Below are the code and all the weights of a small trained network. Each question names an input and a target symbol and asks about switching units off, where a switched-off unit gives its printed mean instead of its output.

import numpy as np


def w(rows, s, z=0):
    codes = np.array(rows[::2]) - 128.0
    scale = np.full(codes.shape[1], s)
    scale[-1] = z or s
    return codes * scale


def norm(h):
    return h / np.sqrt((h * h).mean(-1, keepdims=True) + 1e-5)


def f(y):
    return y / 2 * (1 + np.tanh(0.7978845608 * (y + 0.044715 * y**3)))


def softmax(a):
    e = np.exp(a - a.max(-1, keepdims=True))
    return e / e.sum(-1, keepdims=True)


def log_softmax(a):
    a = a - a.max(-1, keepdims=True)
    return a - np.log(np.exp(a).sum(-1, keepdims=True))


def net(x, mask):
    ids = ['γδεζμξπτφψ'.index(c) for c in x.split()]
    T = len(ids)
    res = E[ids] + P[:T]
    u = 0
    for l in range(2):
        q, k, v = (norm(res) @ M[l].T for M in (Q, K, V))
        z = softmax(np.where(np.tri(T) > 0, q @ k.T / 2**0.5, -1e9)) @ v
        res = res + np.where(mask[u], z, O[l][:, -1]) @ O[l][:, :-1]
        u += 1
        y = f(norm(res) @ A[l][:, :-1].T + A[l][:, -1])
        res = res + np.where(mask[u : u + 12], y, B[l][:, -1]) @ B[l][:, :-1]
        u += 12
    return log_softmax(norm(res)[-1] @ U[:, :-1].T + U[:, -1])


Q, K, V, O, A, B = {}, {}, {}, {}, {}, {}
E = w([
[168,88,159,110,147,157],'γ',
[81,138,206,149,58,59],'δ',
[168,251,101,93,184,152],'ε',
[236,130,88,46,139,222],'ζ',
[173,111,132,246,121,145],'μ',
[103,4,166,85,155,86],'ξ',
[98,179,130,147,123,108],'π',
[134,28,200,162,105,247],'τ',
[72,119,77,154,143,235],'φ',
[17,134,161,144,224,144],'ψ',
],0.013)
P = w([
[184,210,201,177,62,140],'0',
[112,255,220,148,71,125],'1',
[100,205,225,156,54,92],'2',
[146,169,145,130,158,116],'3',
[78,131,160,122,98,37],'4',
[91,155,132,98,122,85],'5',
],0.0058)
Q[0] = w([
[39,101,89,129,226,47],'0.h0',
[88,177,190,255,102,195],'0.h0',
],0.0043)
K[0] = w([
[255,129,140,175,166,100],'0.h0',
[58,16,127,151,198,66],'0.h0',
],0.0072)
V[0] = w([
[119,170,148,252,254,39],'0.h0',
[39,146,104,53,211,98],'0.h0',
],0.0036)
O[0] = w([
[2,192,74,85,225,142,141],'0.h0',
[192,148,90,220,248,103,2],'0.h0',
],0.0064,0.0027)
A[0] = w([
[207,95,82,93,88,127,150],'0.n0',
[80,115,75,176,107,160,120],'0.n1',
[143,146,201,107,44,206,186],'0.n2',
[104,156,119,239,2,145,114],'0.n3',
[126,48,158,55,162,54,115],'0.n4',
[45,147,112,90,141,148,123],'0.n5',
[111,73,3,122,113,113,4],'0.n6',
[134,172,93,86,204,97,198],'0.n7',
[102,92,111,94,68,127,95],'0.n8',
[166,146,140,55,89,155,196],'0.n9',
[46,153,103,24,198,100,120],'0.n10',
[113,55,232,96,202,93,160],'0.n11',
],0.0078,0.0033)
B[0] = w([
[143,171,158,95,148,56,139],'0.n0',
[146,158,60,91,28,227,144],'0.n1',
[107,102,168,179,127,70,254],'0.n2',
[228,139,59,115,173,138,220],'0.n3',
[190,171,118,153,195,174,142],'0.n4',
[161,117,105,105,80,211,150],'0.n5',
[173,74,152,95,233,190,116],'0.n6',
[175,137,228,120,88,102,142],'0.n7',
[75,106,131,154,242,177,137],'0.n8',
[165,149,120,118,170,27,174],'0.n9',
[76,163,238,179,80,131,154],'0.n10',
[172,254,148,190,190,96,173],'0.n11',
],0.005,0.0085)
Q[1] = w([
[81,132,88,102,116,132],'1.h0',
[172,145,253,126,80,43],'1.h0',
],0.0066)
K[1] = w([
[255,152,243,87,123,73],'1.h0',
[93,55,46,170,198,228],'1.h0',
],0.0047)
V[1] = w([
[81,125,255,148,101,232],'1.h0',
[69,109,80,40,164,227],'1.h0',
],0.0049)
O[1] = w([
[121,118,1,121,214,94,235],'1.h0',
[193,134,99,207,137,97,2],'1.h0',
],0.0094,0.0052)
A[1] = w([
[115,121,166,140,109,31,4],'1.n0',
[156,183,118,124,141,126,135],'1.n1',
[249,184,122,211,161,49,152],'1.n2',
[181,151,130,70,149,143,125],'1.n3',
[174,108,144,214,46,70,206],'1.n4',
[49,89,88,62,94,134,182],'1.n5',
[158,77,134,197,98,139,110],'1.n6',
[61,126,158,110,147,132,147],'1.n7',
[144,2,139,127,115,162,72],'1.n8',
[85,164,85,36,191,64,144],'1.n9',
[181,139,30,50,77,126,133],'1.n10',
[102,144,132,148,83,122,98],'1.n11',
],0.0081,0.0021)
B[1] = w([
[222,117,150,142,192,97,165],'1.n0',
[167,86,127,65,93,141,161],'1.n1',
[204,178,37,140,141,217,229],'1.n2',
[177,126,150,70,154,3,153],'1.n3',
[151,117,74,119,132,182,181],'1.n4',
[222,53,168,202,71,137,176],'1.n5',
[165,110,33,83,107,112,166],'1.n6',
[156,141,78,205,61,139,194],'1.n7',
[117,49,79,27,159,5,192],'1.n8',
[131,132,94,108,186,48,253],'1.n9',
[124,182,104,55,142,191,184],'1.n10',
[78,101,101,92,166,126,138],'1.n11',
],0.0059,0.0043)
U = w([
[122,59,41,2,205,47,189],'γ',
[121,112,137,62,103,197,79],'δ',
[245,121,63,164,67,211,238],'ε',
[130,120,139,163,20,75,58],'ζ',
[104,57,106,73,160,117,118],'μ',
[163,115,152,119,123,103,36],'ξ',
[213,127,199,139,185,159,37],'π',
[41,154,88,133,250,156,151],'τ',
[81,192,110,65,100,110,137],'φ',
[208,132,171,49,87,114,3],'ψ',
],0.0068,0.0025)

Each question gives the input, a string of symbols that net reads in full, and the target symbol t.
The units are the heads (2 rows each of Q, K, V and O) and the neurons (one row each of A and B). Each row of codes is followed by its name. A weight is (code - 128) times the scale printed after its matrix; where a second scale follows, it is the last column's (O, A, B and U).
mask holds one flag per unit, layer by layer, with each layer's heads first. A switched-off unit (its flag False) gives its mean, the last column of its rows in O or B, instead of its output. The means were averaged over made-up inputs and are rounded, as every weight is.
A unit's drop is (log p(t) with every unit on - log p(t) with that unit switched off) / (log p(t) with every unit on - log p(t) with every unit switched off).
The circuit of an input: a set's keep is (log p(t) with only the set's units on - log p(t) with every unit switched off) / (log p(t) with every unit on - log p(t) with every unit switched off). Starting from the 12 units with the biggest drops (on a tie, the unit counted first), units are removed one at a time, each time the one whose removal leaves the highest keep (on an exact tie, the one counted first), for as long as the keep stays at least 0.8.
units of the circuit, in order: the units of the circuit, biggest drop first
most important unit: the unit with the biggest drop
k most important neurons: the k neurons with the biggest drops, biggest first
top k neurons in layer l: the k neurons of layer l with the biggest drops, biggest first
drop when u is switched off: that unit's drop, to one decimal
input π ξ φ ζ τ, target ε: units of the circuit, in order	1.h0, 0.n11, 1.n2
input γ ζ π τ φ, target ε: units of the circuit, in order	1.n5
input τ δ τ μ γ ξ, target τ: 2 most important neurons	0.n11, 0.n4
input τ φ π, target ε: units of the circuit, in order	1.h0, 1.n2, 0.n3
input τ δ π, target γ: units of the circuit, in order	1.n9, 1.h0
input ζ π π ζ φ ξ, target ε: units of the circuit, in order	1.h0, 0.n11, 1.n2
input ε ζ δ ξ ψ τ, target τ: top 3 neurons in layer 0	0.n11, 0.n3, 0.n5
input π μ π γ, target π: units of the circuit, in order	0.n3, 0.n11, 1.n8
input ζ φ φ ε, target ε: units of the circuit, in order	1.h0, 1.n2
input τ ψ μ π π, target ζ: 2 most important neurons	0.n10, 1.n5
input ζ τ π, target γ: 3 most important neurons	0.n3, 1.n9, 0.n11
input τ φ φ φ τ, target ε: 2 most important neurons	0.n11, 1.n2
input φ γ δ, target ε: top 2 neurons in layer 1	1.n2, 1.n4
input π ψ τ, target τ: most important unit	0.h0
input ε ζ ξ, target π: 2 most important neurons	0.n11, 0.n4
input μ δ π, target ζ: top 4 neurons in layer 1	1.n5, 1.n7, 1.n10, 1.n2
input ε ζ ε φ γ, target ε: drop when 1.h0 is switched off	0.3
input τ δ φ τ γ, target ε: drop when 1.n0 is switched off	0.0
input ξ φ ε, target ε: drop when 0.n10 is switched off	0.1
input δ τ τ τ, target γ: units of the circuit, in order	1.n8
input γ τ δ, target γ: drop when 1.n5 is switched off	-0.1
